Here is a tiny trained network, its code and every weight. The questions are about switching its units off for an input and a target symbol, where a switched-off unit gives its printed mean instead of its output.

import numpy as np


def w(rows, s, z=0):
    codes = np.array(rows[::2]) - 128.0
    scale = np.full(codes.shape[1], s)
    scale[-1] = z or s
    return codes * scale


def norm(h):
    return h / np.sqrt((h * h).mean(-1, keepdims=True) + 1e-5)


def f(y):
    return np.maximum(y, 0)


def softmax(a):
    e = np.exp(a - a.max(-1, keepdims=True))
    return e / e.sum(-1, keepdims=True)


def log_softmax(a):
    a = a - a.max(-1, keepdims=True)
    return a - np.log(np.exp(a).sum(-1, keepdims=True))


def net(x, mask):
    ids = ['αβθλμπφψ'.index(c) for c in x.split()]
    T = len(ids)
    res = E[ids] + P[:T]
    u = 0
    for l in range(2):
        q, k, v = (norm(res) @ M[l].T for M in (Q, K, V))
        z = softmax(np.where(np.tri(T) > 0, q @ k.T / 4**0.5, -1e9)) @ v
        res = res + np.where(mask[u], z, O[l][:, -1]) @ O[l][:, :-1]
        u += 1
        y = f(norm(res) @ A[l][:, :-1].T + A[l][:, -1])
        res = res + np.where(mask[u : u + 4], y, B[l][:, -1]) @ B[l][:, :-1]
        u += 4
    return log_softmax(norm(res)[-1] @ U[:, :-1].T + U[:, -1])


Q, K, V, O, A, B = {}, {}, {}, {}, {}, {}
E = w([
[122,138,180,114,60,167,144,110,65,116],'α',
[146,166,107,172,125,81,253,105,178,193],'β',
[104,146,146,78,104,221,101,132,120,136],'θ',
[161,97,123,91,178,45,180,86,177,87],'λ',
[117,156,187,75,95,182,110,153,167,92],'μ',
[165,128,96,101,103,193,106,68,90,126],'π',
[135,56,115,129,239,149,137,137,63,114],'φ',
[59,110,139,101,118,174,121,77,85,191],'ψ',
],0.006)
P = w([
[120,217,194,188,183,58,83,208,134,163],'0',
[118,220,154,15,198,170,156,5,78,182],'1',
[124,151,148,105,133,209,164,3,139,122],'2',
[146,119,143,93,124,218,176,21,131,128],'3',
[156,92,134,83,106,192,190,70,99,137],'4',
[189,64,133,68,64,206,219,96,114,143],'5',
[204,39,122,69,36,187,218,126,110,147],'6',
[192,62,138,20,57,149,220,148,59,145],'7',
[190,49,125,50,45,193,190,120,94,141],'8',
],0.0033)
Q[0] = w([
[145,106,98,10,167,136,154,184,13,98],'L0H0',
[167,155,81,183,199,63,141,85,166,86],'L0H0',
[88,140,127,169,187,59,41,194,146,87],'L0H0',
[122,88,152,158,98,202,115,90,154,78],'L0H0',
],0.012)
K[0] = w([
[178,59,77,169,92,97,112,235,73,140],'L0H0',
[76,169,160,153,214,98,114,91,168,113],'L0H0',
[59,250,175,158,107,152,10,130,98,99],'L0H0',
[119,100,144,123,137,206,214,70,142,108],'L0H0',
],0.011)
V[0] = w([
[93,151,157,154,198,184,81,122,111,171],'L0H0',
[115,152,135,104,140,132,124,145,217,196],'L0H0',
[166,255,140,206,103,137,140,84,108,147],'L0H0',
[234,162,143,125,105,172,142,151,79,68],'L0H0',
],0.006)
O[0] = w([
[235,35,226,131,88,146,87,177,132,197,79],'L0H0',
[148,68,98,119,70,152,172,172,165,55,56],'L0H0',
[135,38,56,40,137,104,246,238,101,219,101],'L0H0',
[113,139,144,95,253,135,106,113,169,209,251],'L0H0',
],0.0029,0.0027)
A[0] = w([
[129,135,59,221,163,98,2,186,106,133,4],'L0N0',
[137,76,91,227,197,127,42,137,85,82,75],'L0N1',
[123,124,97,167,181,41,67,141,166,38,104],'L0N2',
[155,160,135,200,154,41,105,218,212,85,73],'L0N3',
],0.008,0.0025)
B[0] = w([
[173,25,172,134,120,114,112,151,115,185,139],'L0N0',
[193,89,206,128,253,202,133,163,47,114,237],'L0N1',
[201,119,114,115,175,46,92,32,140,73,250],'L0N2',
[112,136,23,100,56,106,21,151,95,225,175],'L0N3',
],0.0052,0.0015)
Q[1] = w([
[132,28,129,46,189,133,110,119,89,81],'L1H0',
[167,120,111,204,237,8,168,124,168,64],'L1H0',
[175,101,179,98,118,164,51,66,92,69],'L1H0',
[110,86,166,167,203,154,102,210,68,80],'L1H0',
],0.014)
K[1] = w([
[105,189,171,177,164,127,30,63,119,120],'L1H0',
[74,203,102,120,133,211,243,5,148,46],'L1H0',
[148,214,139,225,128,97,73,130,150,160],'L1H0',
[203,127,223,123,161,151,130,40,151,181],'L1H0',
],0.013)
V[1] = w([
[102,105,51,97,43,164,47,127,70,135],'L1H0',
[61,105,116,218,127,85,171,69,70,221],'L1H0',
[138,151,245,160,11,81,153,135,82,94],'L1H0',
[254,57,114,128,106,82,132,56,97,92],'L1H0',
],0.013)
O[1] = w([
[145,106,170,57,105,182,129,126,114,113,151],'L1H0',
[115,152,189,119,230,87,198,169,202,105,221],'L1H0',
[97,80,51,73,123,98,171,88,194,211,195],'L1H0',
[1,128,115,91,89,79,127,110,139,44,252],'L1H0',
],0.0087,0.0039)
A[1] = w([
[84,193,47,183,78,5,50,138,152,136,111],'L1N0',
[116,129,17,207,111,125,99,112,98,198,75],'L1N1',
[163,191,59,247,148,33,154,175,174,213,113],'L1N2',
[128,155,123,230,164,139,78,216,73,102,2],'L1N3',
],0.02,0.0054)
B[1] = w([
[250,172,48,94,191,29,113,123,83,131,197],'L1N0',
[119,153,212,203,113,33,92,158,203,121,156],'L1N1',
[72,245,77,218,60,167,239,109,65,120,252],'L1N2',
[114,3,30,217,196,168,109,146,158,85,184],'L1N3',
],0.012,0.014)
U = w([
[51,58,66,25,115,112,173,82,209,227,71],'α',
[79,214,84,217,75,176,221,125,82,172,188],'β',
[238,113,137,84,53,251,75,106,57,194,144],'θ',
[208,174,56,81,170,18,86,112,69,102,162],'λ',
[127,124,212,199,50,47,46,145,208,181,172],'μ',
[25,129,188,57,54,136,80,111,79,3,70],'π',
[120,31,55,207,181,172,90,167,145,65,203],'φ',
[183,165,250,98,239,139,207,187,183,108,7],'ψ',
],0.0051,0.0016)

Each question gives the input, a string of symbols that net reads in full, and the target symbol t.
The units are the heads (4 rows each of Q, K, V and O) and the neurons (one row each of A and B). Each row of codes is followed by its name. A weight is (code - 128) times the scale printed after its matrix; where a second scale follows, it is the last column's (O, A, B and U).
mask holds one flag per unit, layer by layer, with each layer's heads first. A switched-off unit (its flag False) gives its mean, the last column of its rows in O or B, instead of its output. The means were averaged over made-up inputs and are rounded, as every weight is.
A unit's drop is (log p(t) with every unit on - log p(t) with that unit switched off) / (log p(t) with every unit on - log p(t) with every unit switched off).
The circuit of an input: a set's keep is (log p(t) with only the set's units on - log p(t) with every unit switched off) / (log p(t) with every unit on - log p(t) with every unit switched off). Starting from all 10 units, units are removed one at a time, each time the one whose removal leaves the highest keep (on an exact tie, the one counted first), for as long as the keep stays at least 0.8.
circuit, biggest first: the units of the circuit, biggest drop first
most important unit: the unit with the biggest drop
top k neurons: the k neurons with the biggest drops, biggest first
k most important neurons of layer l: the k neurons of layer l with the biggest drops, biggest first
drop of u: that unit's drop, to one decimal
input β θ α μ λ β, target θ: circuit, biggest first => [L0H0, L1H0, L1N2]
input β α ψ α π, target ψ: most important unit => L0N3
input ψ μ λ α θ ψ α α φ, target φ: top 2 neurons => [L1N3, L0N1]
input α ψ β ψ β, target ψ: circuit, biggest first => [L1H0, L0H0, L1N2]
input μ α α α θ λ α α α, target θ: circuit, biggest first => [L1H0, L0N3]
input β π θ λ α θ, target ψ: circuit, biggest first => [L0N3, L1H0]
input θ α π λ β μ, target μ: circuit, biggest first => [L1H0, L1N1, L0H0]
input λ λ ψ α ψ α ψ β θ, target π: circuit, biggest first => [L0N3, L1H0, L0N2]
input α φ μ ψ α π ψ φ, target μ: top 2 neurons => [L0N1, L1N1]
input λ ψ θ ψ α λ, target ψ: 2 most important neurons of layer 1 => [L1N2, L1N0]
input φ ψ ψ λ ψ ψ φ ψ ψ, target λ: top 2 neurons => [L1N0, L0N1]
input θ β π α, target μ: top 2 neurons => [L1N1, L1N2]
input λ α λ λ α, target π: 2 most important neurons of layer 0 => [L0N3, L0N2]
input λ β λ μ ψ ψ α λ, target μ: circuit, biggest first => [L1H0, L1N1]
input μ θ μ α α ψ θ ψ μ, target θ: top neuron => [L0N3]
input μ ψ λ λ α θ, target θ: circuit, biggest first => [L0N3, L1H0]
input φ φ β θ λ μ α, target λ: circuit, biggest first => [L1H0, L1N0, L0H0]
input β β α, target ψ: circuit, biggest first => [L0N3, L1H0]
input ψ α λ α β π, target α: circuit, biggest first => [L0H0, L1H0]
input ψ μ θ μ, target α: most important unit => L0H0
input ψ α λ α ψ ψ α θ λ, target α: 2 most important neurons of layer 0 => [L0N2, L0N1]
input φ μ π α, target λ: 2 most important neurons of layer 1 => [L1N0, L1N2]
input β α α α β, target α: 2 most important neurons of layer 1 => [L1N2, L1N0]
input φ ψ λ α α β θ ψ, target λ: top 2 neurons => [L0N1, L1N0]
input φ π ψ β θ, target λ: 2 most important neurons of layer 1 => [L1N0, L1N2]
input β α β θ α λ λ ψ, target ψ: drop of L1H0 => 0.8
